Where the symbols take the points:
x693 c x548
x693 t x390
x693 f x457
x693 u x289
x693 n x30
x693 h x733
x693 y x172
x693 k x860
x693 w x341
x548 c x693
x548 t x440
x548 f x992
x548 u x645
x548 n x189
x548 h x380
x548 y x735
x548 k x872
x548 w x191
x177 f x172
x177 y x457
x484 t x289
x484 u x390
x189 c x30
x189 n x548
x766 n x341
x766 w x30
x676 t x860
x676 k x390
x74 n x860
x74 k x30
x215 f x341
x215 w x457
x440 c x390
x440 t x548
x783 f x30
x783 n x457
x792 t x457
x792 f x390
x992 c x457
x992 f x548
x858 h x341
x858 w x733
x341 c x191
x341 t x243
x341 f x215
x341 u x817
x341 n x766
x341 h x858
x341 y x6
x341 k x122
x341 w x693
x692 f x289
x692 u x457
x663 h x172
x663 y x733
x416 f x733
x416 h x457
x817 u x341
x817 w x289
x444 h x860
x444 k x733
x289 c x645
x289 t x484
x289 f x692
x289 u x693
x289 n x238
x289 h x445
x289 y x743
x289 k x309
x289 w x817
x735 c x172
x735 y x548
x238 u x30
x238 n x289
x733 c x380
x733 t x805
x733 f x416
x733 u x445
x733 n x421
x733 h x693
x733 y x663
x733 k x444
x733 w x858
x872 c x860
x872 k x548
x645 c x289
x645 u x548
x860 c x872
x860 t x676
x860 f x887
x860 u x309
x860 n x74
x860 h x444
x860 y x401
x860 k x693
x860 w x122
x172 c x735
x172 t x859
x172 f x177
x172 u x743
x172 n x231
x172 h x663
x172 y x693
x172 k x401
x172 w x6
x887 f x860
x887 k x457
x743 u x172
x743 y x289
x191 c x341
x191 w x548
x457 c x992
x457 t x792
x457 f x693
x457 u x692
x457 n x783
x457 h x416
x457 y x177
x457 k x887
x457 w x215
x243 t x341
x243 w x390
x859 t x172
x859 y x390
x309 u x860
x309 k x289
x86 t x30
x86 n x390
x401 y x860
x401 k x172
x445 u x733
x445 h x289
x805 t x733
x805 h x390
x122 k x341
x122 w x860
x231 n x172
x231 y x30
x421 n x733
x421 h x30
x6 y x341
x6 w x172
x30 c x189
x30 t x86
x30 f x783
x30 u x238
x30 n x693
x30 h x421
x30 y x231
x30 k x74
x30 w x766
x380 c x733
x380 h x548
x390 c x440
x390 t x693
x390 f x792
x390 u x484
x390 n x86
x390 h x805
x390 y x859
x390 k x676
x390 w x243

The rows follow the links: the fewer symbols apart two points are, the more alike their rows tend to be.

Each row is also shifted at random along 3 hidden directions that mean nothing.

Some points, each with a row of numbers:
x215: [ 375, -324, -103, -132,  -60,  375,   90,  582,  302, -133, -161,  335, -441, -129,  -97,  401,  174,    1,  375, -654,   35,  518, -353, -142,  470, -367,  349,  237, -641, -289, -438, -383,  464, -365, -331,  256,  299,  625, -251,   55,   -1,   97, -146,  251,  250,  218,   83,  423]
x743: [-471,  234, -136,  -15,  -90, -234,  164, -438, -435,  104,  -19, -384,  116,  511,  255, -163,  179,  -91,  244,  274,  125,   -6,  325, -196, -320,   56, -466, -675,  324,   54,   10, -323, -247,    5,  238,   43,   61,   41,  380, -439, -202, -133,  356,   14, -123, -296,  -95, -205]
x122: [ 103, -111,  104, -195,   56, -318,  168,  142, -158, -556, -189,  131, -191, -298,  -16, -235, -121,  125,  233,  -29,  401,  -57,  104, -242,   24,  -62,  121,  -56, -390,  482,  107,  191, -291,  102,  144,  272,  547, -518, -121,    6,  222,  -96, -220,  145,  145,  -12,  -51,  324]
x445: [ 260, -247, -582,   96, -161,  -86,   21, -157,  204,  -46,   59, -534,  -74,  336, -130, -347,  238, -244, -463, -119, -331,   37,  -22,  148, -121,  152, -159, -220,  459,  -69,  223, -502,  217,  -30, -332,  246, -179, -265, -142, -471, -168,  628,  236, -274, -419,   60, -250,  577]
x663: [ 226,  113,  238,  216,  -48,   13, -189, -263,  147,   -2, -134, -611,   -1,  238, -293,  310,  -61, -282, -159, -188, -143, -349, -203,  111, -214,   93, -294, -108,  318, -147,  528,  -75,  173,  -15,  -77, -135,  227, -240, -253,   35, -201,  103,  231,  143, -171,   50,  -58, -308]
x676: [  52, -270,  449,   80,  169, -135,   65,  338, -287, -182,   83,   18, -154, -234,  -20,  225,   50, -257, -228, -106, -268,  -75,    4,  299,  146, -106,   14,  186, -184,   -9, -266,   60,  -21, -124,  -46,  264, -404, -306,  475,  339, -221,  265,  -44,  160,  241, -193,   -4,  400]
x859: [  85,  287,  234,   16,   37, -185, -258,  -32, -411, -125,    3, -201,   19,   -9, -225,   60,  417,  -49, -104, -119,  300, -290,  283,  239,  115, -150, -121,  -58,  157,  139,  -30,  394, -116,  -44, -122,  286, -290, -193,  621,  -48, -268, -299,  286,  136,  198, -361, -119, -223]
x191: [ 369, -138,   18, -124,  312, -314, -286,  541,  349,  218,   53,  320,  178, -294, -366,  210,   62,  309, -137, -410,  -26,  462, -208, -137,  111, -514,  430, -271,   10, -180, -468, -496,  144, -297, -553,  608,  158,  136, -752, -134,  207,  169,  296,   56,   71, -100, -188,  704]
x231: [ -50,  220,  301,  106,  -66,  220, -107,   74, -370,  264, -376, -285,   69,  -36,   89,  405,  241,   26,   69,  102,  327,   -3,  -17,  -33,  -97,  179, -136,   29,   19,  -25,  335, -166,    7,  236,   50,  231,  421,  258,  208,  326,  287,    9,  389, -428,  167,  -17,  -47, -146]
x309: [ -76, -344,  105,  112,  321,  250,   91,  262,   -4, -402,   30,   32, -224,  109,  128, -214, -123,  -84,  -61,   82, -480,  675, -168,  -72, -310,  -49,  276,   17, -234, -240, -249, -217,  -69, -229,  390,  249,  119, -249,  415,  -18,  288,  119, -165,  210,   69, -114, -128,  188]
x390: [ -91,  -34,  219,  158, -209,  346, -303,  130,  217, -129,  298,  373, -430, -344,  -93,  -71, -299,  190, -367,  177, -119, -387,  174,  471,  168,  -94,  -70, -196,  -88, -106, -191,  153,  106, -111,   77, -199, -621,   42,   68,  303, -345,  -76,  122,   56,  402, -241,   14,  172]
x440: [  95,  229,  122, -138,  188, -446, -264,   -3,  -89,  126,  -58,  237,  481,   16, -320,  -62,   76,   63,   62,  361,  123, -308,  191,  -98,   49,  181,   34, -132,  169,  213, -381,  307, -448,  -67, -116,  144, -280,  -71,  118, -202,  -57,   55,  238,  250,   43,  -98, -151, -159]
x805: [  89,  151,  169,   38,   -3,  -68, -337,   42,  145, -125,  209,   37,   27,   19, -428,  240, -106, -253, -535,   48, -482, -438,  -84,  638, -119,   29,  -75,  -80,  -32,  209,   65,  285,  126,  -14,  -35, -353, -363, -444, -406,   32, -301,   61,  186,   26,    8,  -49, -188, -180]
x444: [  72,  137,  110,  -67,  303, -132,  518, -466, -165, -383, -104, -162,    6,   30,  -84, -285,  -10, -272,  123,  -60, -169, -101, -180,   49, -270,  679, -102,  250,  -34,  470,  267,  583, -249,  303,  616, -315,  173, -980,  247,   -3,  104,   77, -263,   31, -271,   44,  295, -237]
x30: [  33,  235, -209, -164, -246,  -65,  575, -303, -333,  393, -309, -108,  -77,  318,  382, -308,  -28,  207,  256,  228,  579,   66,  209, -258,  157,  406,  269,  537,  270,   57,   56,  652, -533,  468,  502, -256,  -93,  283,  207,  416,  543, -269, -512, -303,  107,   78,  458, -682]
x74: [-264, -403,   29, -153,  225,   95,  221, -148, -161, -173, -201,   30, -170,    6,  480,  494,  -58, -160,  189,  631,  -21, -158, -189, -182,  -24,  208, -190,  200, -441, -188,  103,   -3, -379,  634,  500, -272,  127, -354, -162,  425,  299,   35,  -97,  -37,  161,  -19, -291,  244]
x548: [-123,  193,   29,  124,  380,  100, -719,  172,  501,  377,  731,  535,  280, -118,   26,   41, -188,  149, -285,  285,  -37, -490,  188, -156,   51,  155, -401, -272,  164, -167, -309, -186,  258,  164, -273,   -9,  -19,  -17, -784, -175, -130, -147,   99, -361, -128, -282, -104,  325]

Start, symbols taken left to right, then the point you end at.
Answers are names.
[-361,  145, -231, -405, -293, -309,  374, -342, -473,  243, -205, -355,   65,  380,  564, -515,  389,   83,   71,  157,  246,  173,  380,  -14,  152,  328,  -98,  106,  196, -139,  147,  231, -569,  363,  395,  302,   50,   99,  448,  -88,  229,  316, -150, -365,  -65,    7,  107, -330]
u y n f: x177
[-183, -165,   67,  203,  553,    2, -360,  373,  439,   31,  176,  252,  422, -355,  -44,  155, -189,    3,  -59,  177, -243,  176, -231,   38,   -2, -116,  124,   16, -387, -255, -398, -294,   79,   86, -188,    9,  276, -333,   73,  155,  335, -350, -169,    0, -127,   67,  -99,  183]
c w w c: x872
[ 340, -158, -283, -223, -215, -381,  334,   19, -292,   94, -102, -181, -225,  -61,  -60, -755,  354,  213,  104, -332,  383,  478,  355, -286,  -77, -316,  361,  -17,  262,   24, -145,   58,  -62, -132,   65,  633,   67,  242,  363, -315,  348,  216,  -12,   26,  219, -181, -148,   18]
w h u: x733
[-209,  190,  -72, -334, -219, -470,  -73, -402, -317,  145,   85, -241,  254,  168,    6, -776,  446,  -52, -143,  435,  263, -403,  705,   21,  131, -300, -124, -371,  252,  643,  197,  294, -509,  -82,  225,  243, -414,   63,  741, -245, -102,  385,   24, -104,   52, -404,   46,   95]
t k k: x289
[ -41,  150, -119,  -19,  -91,  342,   78,   98,  -49, -101,   53, -179, -345,   77, -148,  420,  209, -247,  173, -154,   42,  114,  110,   68,  -12, -237, -321,   70,  -59, -232,  120, -280,  530, -384, -366,    7,  283,  369,  272,  -72, -456, -313,  219,  267,  -21,  -18,  120,  171]
y w w: x457
[-193,    0,   98,   63,  108, -190,  -22,   70,  321,  357,  252,    4,  356,   31,   48, -385,  -70,  278,  -26,   74, -231,  356,  107,  -46,   23,   20,  311,  -56,  301, -421, -384, -358,  -71, -194,   72,  133,   85,  239,  231, -326,  267,   14,  145,  -55, -290,   -6, -275,   87]
c n n: x289
[  95,   84,  270,  102,  172, -221,  -53,  409,  -22,  431, -123,  190,  -91, -287,  -30,  373,  100,  104,   27, -202, -265,  200, -291,   56,  212, -127,  566,  457,  128, -601, -291, -531, -114,  197, -402,  410,  -29,  407,  359,  275,  460,    7, -242, -383, -207,  -61,  -16,   33]
n f f: x548
[ -66,  406,  378,  388,  470,   17,    5,   41, -232,  192,  -73,  -24,  306, -432, -300,  119, -153,   45,  132,  -26,   31,  299,  112,  -65,   58,  -54,  170,  133,   36,  -76, -240, -347,    9, -142, -300,  -22,  425,  192,  -70,   99,  245, -504,  163,  218,   51, -173,  246, -396]
y c: x693
[-132, -427, -157,  280, -165,  278,   50,   15,  105,   22,  220,   18, -197,  -58,  418, -503, -348,  131, -346,  141, -429,  374,  254,  105, -326,  -10,   23, -291,   59, -104, -341, -317,   -3,  246,  152,  -82, -153,  213, -180,    2, -151,  190,  138, -306,  192, -238, -269,  -54]
n n w: x817
[ 410,   38,  239,   58,  380,   71, -359,  338,  615,  361,  -42, -234,  337, -198, -429,  103, -246,  -32, -254,  -55, -328,  -26, -507,  278,  -35,   35,  171,   99,  316, -297,  -86, -227,  108, -327, -480,  -89,  -73, -134, -307,   80,  -56,  319,   63, -108, -532,  222, -134,  171]
h n c: x30
[ 423,  -71,  142,   69,   -2, -277,   72,  -94,  -44,  -66, -170,  -11, -384, -229,   42, -602,  124,  561,  154, -216,  612,  558,  389,  -74,  419,  -86,  477,  259,  159,  338,  194,  669, -161,  -73,   26,  449,  283,  161,  -59,  196,  361, -424, -147,  -13,   80,  -88,  255,  -68]
y y y y: x341
[ -54,   92,   25,  -12,  313,  196, -319,  524,  419,   81,  220,  521,  161, -259, -282,  413, -288, -139,  172,  258, -584,  -93, -251,  -89,  -28, -370,  -46,  116,   50, -273, -585, -715,  332, -223, -234,  -59,  298,  417, -389, -205, -126,  -76,  114,  169,    7,  148, -156,  380]
f k: x872
[-277,   72,  324,  275,  356,  151,  -80, -127, -225, -279, -154, -108, -365,  -51,  112,  335, -233, -107,  212,  -94, -183,  289,  -75, -125,  -69,  103, -151,  150, -198,  -70, -292,   57,  157,  216,  248,  -51,  616, -301,  133,  343,  212, -530,  -79,  257,  166,   18, -103, -146]
y f f t: x676
[ 342, -161, -202,   30,  -94,  207,  306,  325,  230, -113,  -94,  -92,   43,  283, -263,  156, -144, -219,   -8, -390, -408,   68, -329,  290,  -41,  -22, -132,  443, -144, -387,  195, -273,  284, -265, -140,  -70,   19,  323, -149, -147, -207,  107,  -99,  -11,  -34,  517,   44,  353]
f f h f: x693
